The symbols move the elements like this.
pana σ temi
pana γ nuto
pana λ kege
pana π fiza
pana ζ pese
nuto σ lide
nuto γ zage
nuto λ pese
nuto π rare
nuto ζ pago
pagu σ busa
pagu γ pobo
pagu λ pebu
pagu π pesu
pagu ζ zeri
lide σ famo
lide γ mugo
lide λ zise
lide π nuto
lide ζ nilu
valo σ danu
valo γ bele
valo λ garu
valo π duri
valo ζ nipe
tidu σ zage
tidu γ moso
tidu λ veku
tidu π nilu
tidu ζ kagu
tave σ deru
tave γ kelo
tave λ pesu
tave π busa
tave ζ vezo
gama σ tepu
gama γ nole
gama λ kedu
gama π vidu
gama ζ teku
pebu σ bare
pebu γ zeri
pebu λ dani
pebu π bele
pebu ζ busa
tono σ kelo
tono γ pana
tono λ puma
tono π pobo
tono ζ kege
deru σ zeri
deru γ neri
deru λ pagu
deru π tave
deru ζ pobo
kagu σ solo
kagu γ kife
kagu λ zage
kagu π nake
kagu ζ lezo
solo σ leli
solo γ nose
solo λ mugo
solo π kagu
solo ζ motu
nilu σ tidu
nilu γ leli
nilu λ famo
nilu π pago
nilu ζ nake
leli σ moso
leli γ kedu
leli λ nake
leli π solo
leli ζ zupo
zupo σ kife
zupo γ tepu
zupo λ moso
zupo π motu
zupo ζ pivo
danu σ fefi
danu γ pebu
danu λ nole
danu π valo
danu ζ dani
vidu σ gama
vidu γ garu
vidu λ nose
vidu π pivo
vidu ζ sole
pivo σ vidu
pivo γ tudo
pivo λ kife
pivo π kedu
pivo ζ lapa
zeri σ puma
zeri γ laza
zeri λ busa
zeri π deru
zeri ζ tono
tepu σ lapa
tepu γ duri
tepu λ pivo
tepu π gama
tepu ζ tudo
sole σ teku
sole γ danu
sole λ gama
sole π lapa
sole ζ nole
kege σ gefi
kege γ pese
kege λ kelo
kege π laza
kege ζ temi
keda σ bele
keda γ tave
keda λ naro
keda π dani
keda ζ pesu
veku σ pago
veku γ kagu
veku λ nuto
veku π famo
veku ζ zage
neri σ laza
neri γ reko
neri λ pobo
neri π kelo
neri ζ fiza
nipe σ dani
nipe γ pagu
nipe λ danu
nipe π naro
nipe ζ pebu
temi σ reko
temi γ lide
temi λ gefi
temi π pana
temi ζ zise
duri σ valo
duri γ keda
duri λ tudo
duri π nole
duri ζ naro
mugo σ nake
mugo γ motu
mugo λ nilu
mugo π zage
mugo ζ leli
zage σ mugo
zage γ lezo
zage λ pago
zage π tidu
zage ζ solo
nake σ kagu
nake γ zupo
nake λ tidu
nake π mugo
nake ζ moso
pobo σ tono
pobo γ fiza
pobo λ zeri
pobo π vezo
pobo ζ laza
pesu σ pagu
pesu γ vezo
pesu λ bele
pesu π bare
pesu ζ deru
vezo σ pobo
vezo γ gefi
vezo λ deru
vezo π puma
vezo ζ neri
pese σ zise
pese γ pago
pese λ temi
pese π gitu
pese ζ lide
tudo σ garu
tudo γ naro
tudo λ lapa
tudo π teku
tudo ζ valo
busa σ tave
busa γ tono
busa λ bare
busa π pagu
busa ζ puma
reko σ gitu
reko γ famo
reko λ fiza
reko π temi
reko ζ rare
bare σ pesu
bare γ puma
bare λ keda
bare π pebu
bare ζ tave
nole σ duri
nole γ dani
nole λ teku
nole π garu
nole ζ fefi
teku σ tudo
teku γ fefi
teku λ tepu
teku π sole
teku ζ duri
gefi σ fiza
gefi γ zise
gefi λ neri
gefi π kege
gefi ζ reko
kelo σ neri
kelo γ temi
kelo λ vezo
kelo π tono
kelo ζ gefi
puma σ vezo
puma γ kege
puma λ tave
puma π zeri
puma ζ kelo
naro σ nipe
naro γ pesu
naro λ valo
naro π fefi
naro ζ bele
garu σ nole
garu γ nipe
garu λ sole
garu π tudo
garu ζ danu
motu σ zupo
motu γ gama
motu λ leli
motu π lezo
motu ζ kedu
gitu σ pese
gitu γ veku
gitu λ pana
gitu π reko
gitu ζ nuto
famo σ veku
famo γ nake
famo λ rare
famo π lide
famo ζ tidu
laza σ kege
laza γ gitu
laza λ tono
laza π neri
laza ζ pana
lapa σ sole
lapa γ valo
lapa λ vidu
lapa π tepu
lapa ζ garu
pago σ nilu
pago γ solo
pago λ lide
pago π veku
pago ζ mugo
kedu σ pivo
kedu γ teku
kedu λ zupo
kedu π nose
kedu ζ tepu
kife σ nose
kife γ lapa
kife λ lezo
kife π zupo
kife ζ vidu
bele σ pebu
bele γ deru
bele λ nipe
bele π keda
bele ζ pagu
lezo σ motu
lezo γ vidu
lezo λ solo
lezo π moso
lezo ζ nose
rare σ nuto
rare γ tidu
rare λ gitu
rare π zise
rare ζ veku
zise σ rare
zise γ nilu
zise λ reko
zise π pese
zise ζ famo
fefi σ naro
fefi γ bare
fefi λ duri
fefi π danu
fefi ζ keda
moso σ lezo
moso γ pivo
moso λ kagu
moso π leli
moso ζ kife
dani σ keda
dani γ busa
dani λ fefi
dani π nipe
dani ζ bare
fiza σ pana
fiza γ rare
fiza λ laza
fiza π gefi
fiza ζ gitu
nose σ kedu
nose γ sole
nose λ motu
nose π kife
nose ζ gama

The rows follow the links: the fewer symbols apart two elements are, the more alike their rows tend to be.

Each row is also shifted at random along 3 hidden directions that mean nothing.

Some elements, each with a row of numbers:
garu
-98,-213,-58,108,-343,-50,157,289,395,-179,-228,-262,337,136,359,-524,62,114,130,126,-214,-140,-86,-620,-9,328,-729,67,74
sole
839,-169,-29,7,-225,94,400,246,391,-133,14,-229,10,155,224,-127,60,50,252,115,-161,4,11,-275,223,128,-326,33,204
teku
-224,-12,-132,24,-182,212,573,136,33,113,137,-453,87,51,337,264,-203,-381,381,228,-251,39,9,-153,110,543,-55,153,358
lide
-911,123,-124,-164,575,-267,-107,-103,-580,380,267,164,175,-170,-96,280,105,-214,121,-270,71,-272,-128,-76,-398,101,107,54,-329
keda
405,70,200,238,-401,338,-49,-26,23,108,-266,-274,73,5,210,188,-376,-453,-122,454,28,357,35,506,210,353,354,164,289
veku
231,-247,191,-41,537,-312,-374,311,91,-178,266,351,-119,73,-59,-30,552,449,213,-10,-70,-31,-210,363,82,-234,258,207,-250
reko
65,-89,63,-311,330,-268,-320,-195,-191,-348,173,263,-26,-19,-218,-109,325,339,-102,201,-248,16,124,418,-89,-188,385,280,-151
vidu
-112,-109,-180,16,-93,33,478,276,356,-50,117,-178,-47,118,185,-118,97,128,334,-178,-120,-166,-78,-606,96,82,-553,-127,118
gitu
399,-136,56,-304,369,-334,-374,-124,-113,-347,109,331,7,10,-226,-248,414,448,-128,94,-156,-49,86,264,-132,-298,211,197,-244
busa
-261,-98,185,257,-525,70,-501,-27,370,-402,-497,42,72,86,24,-553,-62,296,-469,274,-20,201,95,146,88,-109,-70,-17,24
deru
522,142,73,70,-420,109,-336,-348,32,-78,-475,122,2,-50,-209,-308,-290,30,-606,-10,266,146,187,62,-44,-321,-54,-241,-40
gama
-106,18,-207,-6,-113,106,579,168,161,113,178,-285,-19,38,182,121,-59,-147,353,-134,-94,-144,-36,-504,61,222,-409,-93,220
pobo
-20,174,-36,-101,-261,29,-270,-478,-131,-156,-286,138,-8,-88,-292,-231,-207,74,-559,28,65,76,287,79,-145,-294,59,-159,-45
pago
-254,33,-80,-67,539,-292,-165,69,-287,356,174,275,90,-108,-122,122,223,31,105,-474,267,-299,-263,-226,-299,-132,-134,-117,-432
pana
7,-24,-77,-325,179,-357,-392,-321,-172,-344,-87,329,124,-52,-295,-477,261,459,-365,-57,-96,-178,177,-105,-308,-362,-126,26,-340
duri
277,-199,15,165,-387,-26,39,274,400,-163,-309,-226,346,126,345,-537,19,94,18,182,-136,-63,-94,-451,5,279,-620,60,43
naro
144,-62,102,216,-406,178,-42,113,154,48,-335,-286,288,42,301,-160,-267,-274,-63,326,-16,151,-58,17,76,391,-111,143,163
kelo
-990,107,-28,-122,-162,-15,-223,-420,-197,-321,-94,48,-20,-65,-184,-168,-60,114,-349,258,-250,96,316,241,-113,-67,293,118,62
kedu
267,-109,-107,19,-17,26,436,320,418,-44,186,-76,-204,108,94,-55,160,213,332,-256,-33,-132,-88,-481,198,-98,-463,-195,96
tidu
-558,-50,-7,42,524,-263,-147,238,-91,230,237,261,-1,-15,-9,95,298,166,218,-399,166,-249,-296,-210,-162,-90,-143,-93,-364
gefi
-475,248,-109,-356,159,-7,-13,-596,-631,1,134,38,-34,-202,-271,330,-187,-254,-211,127,-133,48,334,404,-218,-5,584,145,31
nilu
-350,-29,37,3,545,-225,-136,201,-184,222,267,252,-14,-36,-58,204,289,84,209,-321,149,-202,-273,-38,-132,-74,41,-19,-319
pagu
114,1,280,232,-424,367,-203,-89,106,-203,-225,-151,-155,50,76,134,-290,-181,-210,606,-86,519,170,887,369,130,725,224,359
lezo
596,-113,-1,52,199,-9,253,365,361,72,248,147,-348,125,-47,116,249,277,312,-407,200,-88,-202,-239,240,-340,-251,-259,-55

Complete each set of four: the symbols that take the first to the second take the third to the fourth, perhaps in another order.
Answer with the element's name.
A 501,42,-186,-41,-54,161,647,119,115,207,218,-221,-153,44,108,298,-108,-195,349,-215,9,-92,-10,-380,135,69,-260,-175,216
B 680,-170,11,46,-224,158,413,255,357,-133,60,-308,-13,142,285,-22,18,-41,327,292,-245,98,7,-49,268,268,-129,165,317
C -596,-114,-151,160,-364,-74,134,217,267,-50,-312,-299,498,58,373,-592,-57,18,30,13,-137,-253,-119,-852,-193,415,-905,2,-7
D naro

A -218,-32,8,-298,225,-186,-259,-300,-240,-380,130,191,-25,-34,-236,-103,239,272,-138,249,-302,54,230,423,-80,-157,466,282,-73
B 438,-121,87,-325,242,-331,-421,-215,-82,-444,41,339,-13,31,-269,-355,380,509,-217,121,-197,-18,164,259,-113,-357,197,176,-224
C -591,199,-176,-293,36,-97,-152,-553,-484,-78,-55,105,76,-171,-284,-65,-129,-5,-377,-35,-78,-71,288,23,-333,-142,163,-11,-109
D gefi

A 693,26,-65,123,-398,33,21,57,110,222,-456,-191,437,-25,212,-387,-250,-233,-176,-103,210,-137,-66,-612,-162,182,-699,-161,-54
B -302,8,-158,137,-343,36,210,77,51,196,-271,-344,447,-43,327,-260,-246,-296,34,30,-17,-150,-82,-637,-194,472,-647,-30,55
C -232,-393,322,128,496,-144,-219,620,385,-352,459,224,-374,203,90,146,651,537,481,225,-263,154,-271,646,418,-103,520,334,22
D nilu

A 78,93,-164,-337,99,-354,-342,-447,-262,-179,-192,306,188,-125,-348,-490,116,341,-462,-270,63,-263,171,-346,-445,-419,-324,-156,-412
B -970,-106,-60,128,351,-183,18,408,146,139,241,166,-67,52,44,10,315,238,325,-448,113,-254,-328,-438,-61,-85,-318,-164,-247
C 230,238,-81,-193,-219,-5,-241,-552,-215,-91,-307,161,6,-125,-361,-233,-206,54,-603,-135,145,7,298,-21,-234,-381,-34,-242,-134
D pago

A -315,-40,-7,117,319,14,225,348,149,158,379,80,-286,69,32,343,215,88,430,-305,78,-62,-236,-64,200,-84,21,-126,-9
B -214,74,-70,69,434,-21,219,198,-106,418,345,127,-200,-46,-69,466,83,-122,324,-478,277,-177,-262,-159,8,-95,2,-223,-141
C 203,-47,53,126,-318,207,195,151,99,78,-148,-374,228,46,353,51,-252,-370,122,345,-131,139,-12,20,99,493,-38,216,277
D nole

A 202,-315,-42,79,-309,-83,207,458,681,-431,-77,-191,109,237,321,-608,290,456,213,135,-307,-87,-72,-558,161,113,-698,119,126
B -431,-122,-11,93,-209,212,461,268,174,-85,141,-464,78,96,402,153,-94,-241,442,489,-406,147,10,57,248,617,100,353,456
C 496,45,55,-235,-117,-58,-310,-422,-43,-433,-126,238,-136,-1,-329,-254,72,328,-452,162,-91,144,320,363,-32,-410,278,24,-28
D kege

A -98,250,-163,23,431,107,415,65,-321,688,387,55,-249,-120,-86,788,-152,-430,365,-588,388,-161,-216,-142,-26,-20,100,-291,-67
B 164,-281,-10,50,-185,0,365,424,574,-368,106,-220,-68,212,270,-290,236,334,352,156,-327,-28,-35,-318,272,111,-387,83,233
C 453,208,-292,-41,123,112,627,30,-81,565,217,-59,-167,-70,-76,440,-191,-322,245,-691,355,-264,-109,-649,-60,-122,-451,-493,-28
D nole

A -954,96,-142,-155,562,-332,-150,-91,-517,308,189,197,231,-179,-86,125,158,-88,84,-343,92,-329,-185,-233,-446,70,-45,24,-387
B 241,-125,34,84,350,-190,-46,391,277,95,176,295,-193,65,-73,-47,391,374,216,-511,255,-215,-326,-320,32,-349,-344,-263,-291
C 656,0,-36,27,397,-195,-36,230,48,332,153,337,-152,-8,-150,93,250,186,124,-702,449,-277,-298,-390,-71,-436,-373,-402,-383
D nose

A -427,-71,-114,85,119,33,423,329,279,92,288,-48,-260,93,82,161,133,108,408,-295,-5,-148,-166,-395,153,-18,-291,-179,74
B 253,-13,-215,-12,-99,75,540,182,242,103,126,-176,-60,55,99,41,-25,-1,297,-277,-1,-176,-45,-615,59,29,-551,-206,130
C 454,165,105,207,-417,271,-176,-192,-53,193,-430,-117,111,-50,4,10,-472,-383,-387,154,266,212,72,210,34,80,115,-105,83
D deru

A 448,-85,-115,-1,-211,78,452,203,260,-3,27,-283,64,99,230,-72,-29,-61,259,19,-119,-46,-8,-417,87,230,-419,-9,191
B -307,-110,33,239,-422,58,-62,187,221,-18,-374,-291,391,64,361,-385,-161,-144,-41,246,-99,13,-77,-311,-34,435,-433,122,93
C 635,217,-167,-367,517,-274,-121,-406,-640,393,107,281,138,-218,-345,214,13,-178,-175,-410,302,-260,7,-81,-460,-274,64,-132,-421
D tidu

A -213,-204,163,95,479,-129,-120,416,113,-23,394,229,-263,101,9,218,437,269,388,-81,-15,34,-276,331,187,-86,308,137,-110
B -250,-74,62,86,428,-103,30,335,72,201,328,197,-233,19,6,274,284,141,343,-340,148,-99,-298,-31,76,-133,38,-125,-163
C 1263,-83,-117,-63,-206,18,396,182,363,-23,-62,-132,33,124,108,-232,29,103,132,-214,58,-172,-29,-621,76,-101,-669,-228,53
D teku

A 478,7,-160,-8,-214,93,467,112,128,144,-27,-294,149,33,233,6,-160,-246,197,-24,-42,-93,-2,-470,24,278,-434,-57,180
B 155,-25,64,65,-177,408,575,155,-14,70,247,-539,-60,65,382,585,-261,-587,496,632,-361,330,74,523,392,681,587,435,593
C -515,-129,-57,88,50,107,500,398,361,-96,393,-182,-279,137,199,206,155,130,525,-1,-244,12,-84,-132,321,135,-65,42,273
D pivo

A -77,67,106,-9,-306,101,-295,-332,17,-333,-261,115,-120,13,-196,-217,-139,154,-461,262,-55,249,275,392,69,-228,320,4,91
B -198,85,-74,-314,96,-181,-242,-432,-282,-273,-29,193,42,-106,-284,-194,89,204,-330,45,-126,-41,267,125,-232,-235,168,66,-127
C 329,-53,-43,-8,14,238,623,281,257,-1,388,-243,-333,102,128,402,14,-106,496,51,-154,90,-7,40,380,108,93,18,367
D tudo

A -701,36,-159,100,297,-85,240,257,23,366,246,87,-111,-30,-5,170,103,8,285,-609,235,-292,-267,-581,-115,-62,-452,-335,-204
B -290,41,28,78,459,86,255,268,-108,349,472,49,-336,-2,0,660,106,-157,465,-258,147,1,-228,230,192,14,363,-48,20
C 377,23,65,254,-511,43,-346,-38,202,46,-641,-23,364,-6,107,-558,-247,-30,-466,-47,285,-17,-44,-376,-150,-1,-571,-220,-154
D dani

